Below are the code and all the weights of a small trained network. Each question names an input and a class and asks about switching units off, where a switched-off unit gives its printed mean instead of its output.

import numpy as np


def w(rows, s, z=0):
    codes = np.array(rows[::2]) - 128.0
    scale = np.full(codes.shape[1], s)
    scale[-1] = z or s
    return codes * scale


def f(y):
    return np.maximum(y, 0)


def log_softmax(a):
    a = a - a.max(-1, keepdims=True)
    return a - np.log(np.exp(a).sum(-1, keepdims=True))


def net(x, mask):
    res = np.array(x, float).reshape(1, 6) / 4 @ E
    y = f(res @ A[0][:, :-1].T + A[0][:, -1])
    res = res + np.where(mask, y, B[0][:, -1]) @ B[0][:, :-1]
    return log_softmax(res[-1] @ U[:, :-1].T + U[:, -1])


A, B = {}, {}
E = w([
[6,138,173],'x0',
[128,127,129],'x1',
[96,48,88],'x2',
[127,127,129],'x3',
[128,129,127],'x4',
[100,172,75],'x5',
],0.018)
A[0] = w([
[183,156,41,190],'neuron 0',
[251,168,132,175],'neuron 1',
[109,24,68,236],'neuron 2',
[143,176,162,202],'neuron 3',
[67,70,92,136],'neuron 4',
[128,126,132,99],'neuron 5',
[85,192,21,222],'neuron 6',
[50,116,231,189],'neuron 7',
[183,224,72,1],'neuron 8',
],0.015,0.0096)
B[0] = w([
[202,83,45,218],'neuron 0',
[38,1,135,249],'neuron 1',
[208,76,218,246],'neuron 2',
[20,189,83,185],'neuron 3',
[103,10,132,204],'neuron 4',
[104,93,138,128],'neuron 5',
[103,149,2,219],'neuron 6',
[107,183,199,247],'neuron 7',
[123,150,17,183],'neuron 8',
],0.0098,0.02)
U = w([
[34,35,119,254],'0',
[84,208,198,120],'1',
[205,54,155,105],'2',
[116,75,219,122],'3',
[83,87,58,3],'4',
[75,240,105,149],'5',
[251,91,77,83],'6',
],0.012,0.0061)

Each question gives the input, the list of numbers given to net, and the class t.
The units are the neurons (one row each of A and B). Each row of codes is followed by its name. A weight is (code - 128) times the scale printed after its matrix; where a second scale follows, it is the last column's (A, B and U).
mask holds one flag per neuron, in row order. A switched-off neuron (its flag False) gives its mean, the last column of its row in B, instead of its output. The means were averaged over made-up inputs and are rounded, as every weight is.
A unit's drop is (log p(t) with every unit on - log p(t) with that unit switched off) / (log p(t) with every unit on - log p(t) with every unit switched off).
The circuit of an input: a set's keep is (log p(t) with only the set's units on - log p(t) with every unit switched off) / (log p(t) with every unit on - log p(t) with every unit switched off). Starting from all 9 units, units are removed one at a time, each time the one whose removal leaves the highest keep (on an exact tie, the one counted first), for as long as the keep stays at least 0.8.
circuit, biggest first: the units of the circuit, biggest drop first
most important unit: the unit with the biggest drop
k most important neurons: the k neurons with the biggest drops, biggest first
drop of u: that unit's drop, to one decimal
input [-3,-4,-2,0,-5,4], class 4: most important unit -> neuron 2
input [-6,-4,-4,-5,-5,2], class 4: circuit, biggest first -> (neuron 1; neuron 8; neuron 0; neuron 4)
input [-7,-4,-8,-3,2,4], class 4: circuit, biggest first -> (neuron 8; neuron 1; neuron 0)
input [-2,3,-8,1,2,2], class 4: circuit, biggest first -> (neuron 8; neuron 2)
input [-7,1,3,-7,5,-3], class 2: 3 most important neurons -> (neuron 1; neuron 6; neuron 2)
input [0,-8,-8,0,3,1], class 4: 4 most important neurons -> (neuron 1; neuron 8; neuron 7; neuron 4)
input [-3,-1,2,3,6,-7], class 2: 3 most important neurons -> (neuron 7; neuron 3; neuron 2)
input [1,3,0,3,-6,-7], class 1: circuit, biggest first -> (neuron 1; neuron 4; neuron 0)
input [-5,-8,3,7,-6,-1], class 2: 2 most important neurons -> (neuron 6; neuron 1)
input [8,-6,6,-3,-3,0], class 3: 3 most important neurons -> (neuron 7; neuron 2; neuron 1)
input [8,-3,-2,-6,-7,5], class 5: 2 most important neurons -> (neuron 1; neuron 6)
input [-3,5,8,4,-4,1], class 6: 2 most important neurons -> (neuron 1; neuron 7)
input [1,-2,-6,-7,4,6], class 5: 2 most important neurons -> (neuron 4; neuron 3)
input [-7,-5,7,-3,4,-3], class 2: circuit, biggest first -> (neuron 2)
input [-7,1,3,6,-2,-2], class 2: 2 most important neurons -> (neuron 1; neuron 6)
input [-7,-7,-7,7,4,-8], class 0: drop of neuron 1 -> 0.9
input [8,-4,2,3,-7,0], class 3: drop of neuron 4 -> 0.3
input [7,-3,-2,3,-7,0], class 1: drop of neuron 7 -> 0.1
